Here is a tiny trained network, its code and every weight. The questions are about switching its units off for an input and a class, where a switched-off unit gives its printed mean instead of its output.

import numpy as np


def w(rows, s, z=0):
    codes = np.array(rows[::2]) - 128.0
    scale = np.full(codes.shape[1], s)
    scale[-1] = z or s
    return codes * scale


def norm(h):
    return h / np.sqrt((h * h).mean(-1, keepdims=True) + 1e-5)


def f(y):
    return np.maximum(y, 0)


def log_softmax(a):
    a = a - a.max(-1, keepdims=True)
    return a - np.log(np.exp(a).sum(-1, keepdims=True))


def net(x, mask):
    res = np.array(x, float).reshape(1, 3) / 4 @ E
    u = 0
    for l in range(2):
        y = f(norm(res) @ A[l][:, :-1].T + A[l][:, -1])
        res = res + np.where(mask[u : u + 8], y, B[l][:, -1]) @ B[l][:, :-1]
        u += 8
    return log_softmax(norm(res)[-1] @ U[:, :-1].T + U[:, -1])


A, B = {}, {}
E = w([
[255,119,149],'x0',
[80,6,163],'x1',
[145,109,57],'x2',
],0.0042)
A[0] = w([
[92,194,81,176],'L0N1',
[188,54,94,176],'L0N2',
[2,35,91,6],'L0N3',
[114,160,73,199],'L0N4',
[78,127,163,89],'L0N5',
[134,202,175,103],'L0N6',
[68,122,59,219],'L0N7',
[140,94,167,73],'L0N8',
],0.0087,0.0017)
B[0] = w([
[20,96,109,196],'L0N1',
[96,71,67,191],'L0N2',
[255,168,167,253],'L0N3',
[87,85,159,180],'L0N4',
[141,191,117,171],'L0N5',
[150,162,59,165],'L0N6',
[162,150,214,215],'L0N7',
[108,86,164,157],'L0N8',
],0.006,0.0058)
A[1] = w([
[156,57,88,69],'L1N1',
[156,169,175,163],'L1N2',
[105,32,56,249],'L1N3',
[110,108,155,87],'L1N4',
[201,176,148,60],'L1N5',
[254,182,91,184],'L1N6',
[176,66,202,53],'L1N7',
[88,50,108,151],'L1N8',
],0.006,0.0021)
B[1] = w([
[61,192,60,182],'L1N1',
[47,246,85,226],'L1N2',
[3,133,122,238],'L1N3',
[177,89,188,144],'L1N4',
[206,124,163,195],'L1N5',
[167,90,53,252],'L1N6',
[97,60,211,243],'L1N7',
[33,255,61,192],'L1N8',
],0.0046,0.003)
U = w([
[87,156,102,249],'0',
[253,233,85,9],'1',
[41,193,177,64],'2',
[173,109,71,54],'3',
[152,158,150,166],'4',
[78,33,219,11],'5',
[238,98,201,10],'6',
],0.006,0.0022)

Each question gives the input, the list of numbers given to net, and the class t.
The units are the neurons (one row each of A and B). Each row of codes is followed by its name. A weight is (code - 128) times the scale printed after its matrix; where a second scale follows, it is the last column's (A, B and U).
mask holds one flag per neuron, layer by layer. A switched-off neuron (its flag False) gives its mean, the last column of its row in B, instead of its output. The means were averaged over made-up inputs and are rounded, as every weight is.
A unit's drop is (log p(t) with every unit on - log p(t) with that unit switched off) / (log p(t) with every unit on - log p(t) with every unit switched off).
The circuit of an input: a set's keep is (log p(t) with only the set's units on - log p(t) with every unit switched off) / (log p(t) with every unit on - log p(t) with every unit switched off). Starting from the 12 units with the biggest drops (on a tie, the unit counted first), units are removed one at a time, each time the one whose removal leaves the highest keep (on an exact tie, the one counted first), for as long as the keep stays at least 0.8.
units of the circuit, in order: the units of the circuit, biggest drop first
k most important neurons: the k neurons with the biggest drops, biggest first
top k neurons in layer l: the k neurons of layer l with the biggest drops, biggest first
drop of u: that unit's drop, to one decimal
input [4,3,1], class 0: units of the circuit, in order => [L0N3, L1N8]
input [-3,6,4], class 6: most important neuron => [L0N3]
input [8,2,6], class 0: units of the circuit, in order => [L0N3, L0N2, L1N3]
input [-6,5,8], class 6: units of the circuit, in order => [L0N3, L0N7]
input [-7,2,1], class 6: 2 most important neurons => [L0N3, L0N7]
input [-7,6,5], class 6: units of the circuit, in order => [L0N3, L0N1]
input [8,3,-2], class 5: units of the circuit, in order => [L0N3, L0N2]
input [8,4,5], class 0: top 3 neurons in layer 0 => [L0N3, L0N2, L0N7]
input [-8,7,8], class 6: units of the circuit, in order => [L0N3, L0N7, L0N1]
input [-7,1,8], class 6: drop of L1N2 => -0.2
input [-3,5,1], class 6: drop of L0N3 => 0.4
input [8,6,5], class 0: drop of L1N2 => -0.1
